Each row has a name. Each piece below is followed by the name of the row it came from. Each question is about the rows just above it.

[ 80  72  17  -2  35 -59]  X
[-58 -79  18  81  72  17]  Q
[ 39  26 -22  -2  35 -11]  T
[ -8 -50  40  71 -53  19]  N
[12 -8 37 81 72 17]  E
[-58 -79  18 -13  43 -46]  R
which: [-22  -2  35]  T
[-58 -79  18  81  72  17] is in which row?  Q

[-55  43   8 -15 -90   7  37] -> F
[-44 -56 -83  38  38   7  37] -> P
[-19 -57  43   8 -15 -90  65] -> J
which: [-15 -90   7  37]  F
which: [-57  43   8 -15 -90]  J
which: [-55  43   8 -15 -90   7  37]  F
The row with [-15 -90  65] is  J
which: [-55  43   8 -15 -90   7]  F

[ -5   7  -4   3 -15 -12  19 -11  20  -2 -12  -3 -10 -10 -10  18] -> giv
[  1 -21 -12   5   5  -3  -9  -6  25   3  11  19 -15 -18 -10  16] -> sela
[ 20 -45 -23  17  11  41  16  50   2   2  27  22  -2 -22 -13  17] -> Zupug
[ 14 -12  -1   3 -12   7   9   7   7  -1 -13  14   3 -40   6   0] -> toso
[  8  -5  20  -8   1  -3   8  31  37  -1  12  69 -60 -27 -13  15] -> lebok
[  9  -6  18 -23  30   4 -13  11  11   0   0  29 -27  32 -29  34] -> gise
[ 20   2   8   9   2   4   6   2 -29   1  -9 -20  46 -26  35 -43] -> sutut
[ -8  20  -5   8  -4   6  -9 -12 -14  -1  -6 -27  12  29  -8   9] -> nibur
[  9  -6  18 -23  30   4 -13  11  11   0   0   6 -27  20  -1   2] -> vus
[  9  -6  18 -23  30   4 -13  11  11   0   0  29 -27  -1  20   2] -> fepip
Which row holds [20 -1]?  vus
which: [-8 20 -5  8]  nibur

[-44 -43  65 -21 -66  31  55   0  41] : posev
[-68  49  57  49  -2  47  54 -74 -31] : Naz
[ 46 -52  11  78 -12 -71  22 -32  54] : Fel
[-67  36 -27  28 -25 -47 -43  55  57] : pemov
[ 26  51 -49 -51 -72 -51  80 -66  36] : pom
[-52 -43  65  28 -25 -47   5  55  57] : niz
which: [-43  65  28 -25 -47   5  55  57]  niz
Which row holds [-68  49  57  49  -2]?  Naz
which: [-44 -43  65 -21 -66  31  55   0  41]  posev
which: [-66  36]  pom
which: [ 54 -74]  Naz
[-21 -66] is in which row?  posev

[-40  46 -19  -9  -6  98] -> bet
[ 24 -55 -18 -12   8 -83] -> fiz
[ 21 -28   3  13   7 -49] -> dise
[ 24 -55  61 -33  49  -5] -> topu
[ 24 -55 -18 -12   8 -24] -> tibu
[ 21 -28   3  13  33  42] -> pip
Which row holds [ 21 -28   3  13   7]?  dise
Which row holds [ 24 -55 -18 -12   8 -24]?  tibu
which: [ 13   7 -49]  dise

[-50 -27 -21 -68 -38 -31 -22 -53  -9 -42  49 -61  -5  66   6 -14] -> Pamez
[ 19  18 -12  10 -18 -39 -28 -42 -11 -25  39 -42   3  59   4  -6] -> vagud
[ 19  20 -42  39 -39 -31 -22 -54 -10 -42  49 -62  -5  66   6 -14] -> mizig
[ -1   0 -18  -1 -19   0  -3 -25   8 -22  20 -26   3   9  16  -5] -> nitu
[ 19  19 -13  12 -19 -40 -29 -42 -11 -25  39 -43   2  60   4  -7] -> did
[ 11  10  -6 -11 -15 -28 -22 -39  -1 -24  34 -35   8  39  15  -4] -> kinet
[  1   1 -17  22 -11   5   5  -4  -1  -8   4  -9  -6   5  -2  -5] -> resi
[ 21  21 -27  31 -28 -37 -26 -46 -13 -32  43 -51  -3  66   1 -11] -> mimo
[-29 -42 -13  22 -23 -39 -28 -44 -13 -28  41 -46  -1  64   1  -9] -> Kub
[ 15  15  -7  -2 -16 -36 -27 -40  -7 -24  37 -38   6  51   9  -5] -> zago
[ 15  16 -51  32 -50 -27 -21 -67  -1 -56  59 -75  -2  65  19 -17] -> goke
[ 21  21 -31  35 -31 -36 -25 -48 -13 -34  44 -54  -4  67   1 -11] -> dimal
which: [-29 -42 -11]  did
The row with [ 19  20 -42  39 -39 -31 -22 -54 -10 -42  49 -62  -5  66   6 -14] is  mizig
which: [-42  49 -62  -5  66   6 -14]  mizig
The row with [-50 -27 -21 -67] is  goke
which: [-38   6  51]  zago
which: [-68 -38 -31 -22 -53  -9 -42  49]  Pamez
which: [ -1 -56  59 -75  -2  65  19]  goke

[ 60  -1   0  47  -5 -23 -20 -40  19   0 -23   2   6 -70  50 -31 -26  31
  21   1  47  -7 -29  -3 -23 -71 -26  66  20   4 -39  23  33 -39  55   8
 -27 -71  27  -1  -5  13  28 -59 -22 -32  21   6 -40  -1  13  -2  16  -4
 -63] = Lofev
[ 60 -14  11  55 -10 -31 -31 -42  14  -2 -19   7  20 -49  56 -40 -13  37
   5   5  17   6 -28  -5 -34 -65 -28  56  27 -24 -20   6  36 -42  71  10
 -21 -67  18  -5 -10  22  20 -61 -27 -31  33  19 -58   0   0   0  10 -21
 -57] = sava
[ 33 -10  20 -14  12   7  39  -4  23  16 -67 -58  84   7 -10  24  33  13
 -34 -11 -39   2  17  34  31   5 -26 -21  40 -25 -20 -20  12  25 -10   9
   2  16  -6  -8 -12  15  53 -24 -45  21 -29  19  33  43 -16 -12 -37   5
  29] = fupi
[ 24 -17   9 -15  15   6  31 -13   6  18 -77 -74  78  12 -42  12  36  14
 -43 -32 -34 -10  13  28  51   7 -28 -29  32 -12 -19  -2   5  32  -1  19
   5  14 -17   1 -17   8  45 -16 -58  10 -25  12  34  44 -37 -15 -28  28
  36] = gazo
[ 18 -11   7 -11  15  13  24 -14   8  11 -62 -70  70   8 -85  -5  29   7
 -47 -45 -18  -4  11  48  46  10 -33 -30  43 -28 -32   0   6  27  16  12
   7  20   2  -9  -9  -5  57  -5 -39  23 -21   7  40  46 -41 -32 -50  17
  22] = lamig
[ 58 -13   7  41 -26 -22 -36 -43  11  -3 -22   1   3 -43  34 -35  -9  32
  -1  17  22 -10 -36  -6 -30 -68 -31  59  40 -23 -34  17  14 -35  37  17
 -33 -67  31 -12 -14   6  16 -47 -33 -46  24  -1 -54  14  -1  20   9 -21
 -52] = seloz
[ 19 -11  10 -18  18  10  35  -9  10   3 -80 -74  83   6 -27  14  36  14
 -39 -32 -18  -8  20  45  57   2 -29 -30  29 -18 -11  -6  13  33   6  20
   5  18  -8   2 -21  17  44 -14 -51  18 -24  14  27  40 -47 -12 -29  17
  40] = mupaz
[ 68   4   2  41  -9 -36 -20 -43  22   1 -22  -3  12 -64  55 -37 -26  35
  19   8  49  -7 -30   0 -26 -70 -26  68  52  -4 -21  25  30 -30  56   2
 -29 -71  20  -7 -14  13  30 -52 -20 -42  19  10 -46   8  16  27  23 -15
 -62] = ruk
[ 25 -10   8 -19  16  11  26 -15   9  25 -80 -76  73   5 -27  10  33   8
 -37 -38 -55 -10  15  46  55   4 -27 -33  31  -2 -23  -1   6  31  11  15
   8  17 -17   1  -8  11  47 -10 -52  12 -21  18  33  44 -33 -19 -27  16
  29] = Bosa
[ 58 -15   8  43 -28 -26 -37 -54   8  -3 -29   4  17 -40  26 -35 -16  41
   2   4  24 -10 -44  -5 -30 -64 -31  60  25 -33  -9  17  16 -38  40   9
 -37 -64  34 -20 -16   1  14 -44 -30 -43  20  22 -63  18  -5  27  12  -7
 -60] = Sab
which: [ 30 -52 -20 -42  19  10 -46   8  16  27  23]  ruk
The row with [-71  20  -7] is  ruk
Which row holds [ -8  20  45  57   2 -29]?  mupaz
which: [  0   0  10 -21 -57]  sava

[ 24  13   2  -9  12  -6 -46   3  22] = lek
[ 24  13 -30  22   5  58  61   3  22] = lepep
[ 21  37  12  -6   2 -46  -9   5 -18] = veri
[-96  37  12  -6   2 -46  -9   5 -18] = dimu
[ 43  37  77  72 -87  17  26 -28   6] = dit
[ 13  22 -30   5  24  28 -39  19   9] = luta
[ 44  38  61 -47  78  58  -7  86 -69] = Gumef
which: [24 13  2 -9 12]  lek
[-96  37  12  -6   2 -46  -9   5 -18] is in which row?  dimu
which: [ 2 -9 12]  lek
Where do [ 24  28 -39  19   9] appear?  luta

[-22 -20 -17 -16 -15 -15 -14 -14 -13 -11  -7  -4  -3   0   2   2  -2  -1
   3   5  12  15  13  15  19  27  31  31  40  42  48  49  46  44  50  43
  39  38  33  27 -12  21  19 -33   8   2   1  -1  -2   2   2   2   3   4] = K
[-22 -20 -17 -16 -15 -15 -14 -14 -13 -11  -7  -4  -3   0   2   2  -2  -1
   3   5  12  15  13  15  19  27  31  31  40  42  48  49  46  44  50  43
  39  38  33  27  23  21  19  12   8   2   1  -1  -2   2   2   2   3   4] = G
[ 2  6  4  8 10 11 10  9 10 10 11 13 11  5  2  2 -2 -1  3  5 12 15 13 15
 13 13 14 12 12 14 16 14 15 14 16 10  8  8  3  1  1  3  2  2  3  1 -2 -1
 -2  2  2  2  3  4] = M
Which row holds [-22 -20 -17 -16 -15 -15 -14 -14 -13 -11  -7  -4  -3   0   2   2  -2  -1
   3   5  12  15  13  15  19  27  31  31  40  42  48  49  46  44  50  43
  39  38  33  27 -12  21  19 -33   8   2   1  -1  -2   2   2   2   3   4]?  K
The row with [-22 -20 -17 -16 -15 -15 -14 -14 -13 -11  -7  -4  -3   0   2   2  -2  -1
   3   5  12  15  13  15  19  27  31  31  40  42  48  49  46  44  50  43
  39  38  33  27  23  21  19  12   8   2   1  -1  -2   2   2   2   3   4] is  G

[-48  31 -35  30  24  55  48 -19 -49  -3   2 -50  -8  -7  49   5 -28 -28
   6 -72  -6  -9 -32 -35   1   9 -22 -76 -20 -11  34  50  48] -> Poril
[-48  31 -33  30  24  55  48 -19 -49  -3   2 -50  -8  -7  49   5 -28 -28
   6 -72  -6  -9 -32 -35   1   9 -22 -76 -20 -11 -32  50  48] -> Zagi
[-35   0   9 -22 -76  17   4  -2 -87 -41 -11  11  25 -14 -20 -10 -39 -33
  25 -40  43 -23   4   6   9  64  23 -42 -11  21  10  33   9] -> toz
which: [-48  31 -35  30  24  55  48 -19 -49  -3   2 -50  -8  -7  49   5 -28 -28
   6 -72  -6  -9 -32 -35   1   9 -22 -76 -20 -11  34  50  48]  Poril
which: [-48  31 -33  30  24  55  48 -19 -49  -3   2 -50  -8  -7  49   5 -28 -28
   6 -72  -6  -9 -32 -35   1   9 -22 -76 -20 -11 -32  50  48]  Zagi
Which row holds [-10 -39]?  toz
which: [-33  25]  toz
which: [ 6  9 64 23]  toz

[-35  15 -56   3 -31  -1  -5 -17 -40 -20] = dovig
[ -3  25 -56 -31   3   0  16   2  -2  19] = zare
[-26  23 -37 -36  24  -3   8 -30 -34 -26] = Voka
[-20  28 -45   2  -2 -13  11  13 -45  24] = vodil
[  6   0  16 -51  22  -2  15 -24 -11  -1] = Mamo
[ -9  26 -57 -51  22  -2  15 -24 -11 -10] = mereb
[-20  28 -45   2  -2  -2  24  18 -22  28] = Zini
[-31  38 -80 -35  37 -16  20 -11 -26  11] = sez
[-56 -31   3] is in which row?  zare
which: [-20  28 -45   2  -2 -13  11  13 -45  24]  vodil
[ 3  0 16] is in which row?  zare
which: [  6   0  16 -51  22  -2  15 -24 -11  -1]  Mamo

[-3 -3  2 -5  5 -3 -7 -1 -1 -6  2  0 -3 -3 -4  2  6 -3  1  4 -1  0 -2  1
  6 -1  0 -3  1 -1  6  1  3  2  4 -2  1  1  0 -5  8 -5 -2 -1 -5  6  3 -1
 -4 -7  9  0  2 -3 -5 -1 -5 -4]  guv
[-25 -24  13 -37  37 -22 -54 -10  -5 -47  14   4 -26 -22 -28  18  49 -23
   5  34  -5  -2 -14   9  49  -5  -2 -23  10  -4  45   7  23  14  32 -16
   9   6   1 -39  63 -35 -18  -6 -26  34  19  -3 -21 -36  52   2  14 -16
 -30  -8 -29 -24]  Zigaf
[-20 -19  10 -30  30 -18 -44  -8  -4 -38  12   3 -21 -17 -23  15  40 -18
   4  28  -4  -2 -11   7  40  -4  -2 -19   8  -3  36   6  19  12  26 -13
   7   4   1 -11 -25 -22  40  -4 -25  34  19  -3 -20 -36  51   2  13 -15
 -29  -7 -29 -23]  muki
[-25 -24  13 -37  37 -22 -54 -10  -5 -47  14   4 -26 -22 -28  18  49 -23
   5  34  -5  -2 -14   9  49  -5  -2 -23  10  -4  45   7  23  14  32 -16
   9   6   1 -39  63 -35 -18  -6 -37  49  27  -4 -29 -52  74   3  19 -22
 -42 -11 -42 -34]  vezo
[-25 -24  13 -37  37 -22 -45 -10  -4 -47  14   4 -26 -22 -23  18  49 -23
   4  34  -5  -2 -14   9  49  -5  -2 -23  10  -4  45   7  23  14  27 -16
   9   6   1 -33  63 -35 -18  -6 -37  49  27  -4 -29 -52  74   3  19 -22
 -42 -11 -42 -34]  rozoz
[-16 -15   8 -24  24 -14 -34  -6  -3 -30   9   2 -17 -14 -18  12  31 -14
   3  22  -3  -1  -9   6  31  -3  -1 -15   6  -3  29   4  15   9  21 -10
   6   4   1 -25  40 -22 -11  -4 -24  31  17  -3 -19 -33  47   2  12 -14
 -27  -7 -27 -22]  mifil
[-20 -19  10 -30  30 -18 -44  -8  -4 -38  12   3 -21 -17 -23  15  40 -18
   4  28  -4  -2 -11   7  40  -4  -2 -19   8  -3  36   6  19  12  26 -13
   7   5   1 -32  51 -28 -14  -5 -30  40  22  -4 -24 -42  59   2  16 -18
 -34  -9 -34 -27]  zuva
which: [  4   1 -25  40 -22 -11]  mifil
which: [ 36   6  19  12  26 -13   7   4   1]  muki

[ 50 -32  48 -31]  nuf
[ 58  56 -26 -39]  mufam
[-20   7  65 -69]  dor
[ 36 -24  57 -48]  puba
[ -6  -1  63 -63]  vofo
[ 71 -45  50 -35]  Rof
[ 12 -11  61 -56]  rapa
[ 39 -26  56 -47]  nuz
[ 68 -43  51 -36]  Paze
[ 55 -36  53 -41]  fal
which: [-26  56]  nuz
which: [ 71 -45  50]  Rof
which: [ 61 -56]  rapa
The row with [ 68 -43  51] is  Paze
which: [ 50 -35]  Rof
[-11  61 -56] is in which row?  rapa

[-2 -9  5 -1  7] : tozes
[  2   5  28 -10 -44] : gipa
[  3  -1   5  28 -73] : nakib
Where do [ 3 -1] appear?  nakib
Where do [  2   5  28 -10] appear?  gipa
Where do [ 5 -1] appear?  tozes
[-1  5 28] is in which row?  nakib

[-45  43  -5 -17  27] : Kimo
[ 62   4 -19   1  -1] : soper
[-37  41   9  -9  -3] : lari
[ 13 -14   3   0  17] : sar
[  1   1  -1 -19   4] : roges
[  4  -1 -17  -8  -9] : pob
[-33 -11 -13  29  74] : kibom
[ 50 -76 -17  -3  73] : gubi
[  6   0  26  13 -18] : Zav
[-64  39 -17  19  65] : Sep
[-17  -1   4  19  65] : Fegu
[-25  56  -8 -48 -49] : saku
Which row holds [  4  -1 -17]?  pob
which: [  1  -1 -19   4]  roges
[ 9 -9 -3] is in which row?  lari
which: [ 4 19 65]  Fegu
which: [-25  56  -8 -48]  saku
which: [-17  -8]  pob
which: [-37  41   9  -9]  lari

[70  3 14 -7 -9 21 27  4 13 30] -> dogo
[-12  35   5   3 -35  42   6  44 -19  -1] -> Nezu
[-37   5 -22  33  -9  21 -30 -42  -5 -63] -> Tid
[ 35   5   3 -35  42   6  41 -25  10 -30] -> pevar
[70  3 14 -7 -9 21 27  4 28 10] -> Teg
which: [ 35   5   3 -35  42   6  44]  Nezu
[42  6 41] is in which row?  pevar

[ 27  50  65 -16  60  35  28  24] = zim
[ 27  50  65 -16  60  35  11 -58] = gav
[  7  38 -58   8 -62  -9 -30  54] = gisel
[-74   2  89  26   6 -78  57 -23] = Sebi
[-12 -41  70 -78  -5 -23 -47 -26] = febu
[ 52 -56   5 -26 -42 -43  78 -69] = nol
[  7  38 -58   8 -62  -9 -30  80] = gopi
Where do [  5 -26] appear?  nol
which: [-26 -42 -43]  nol

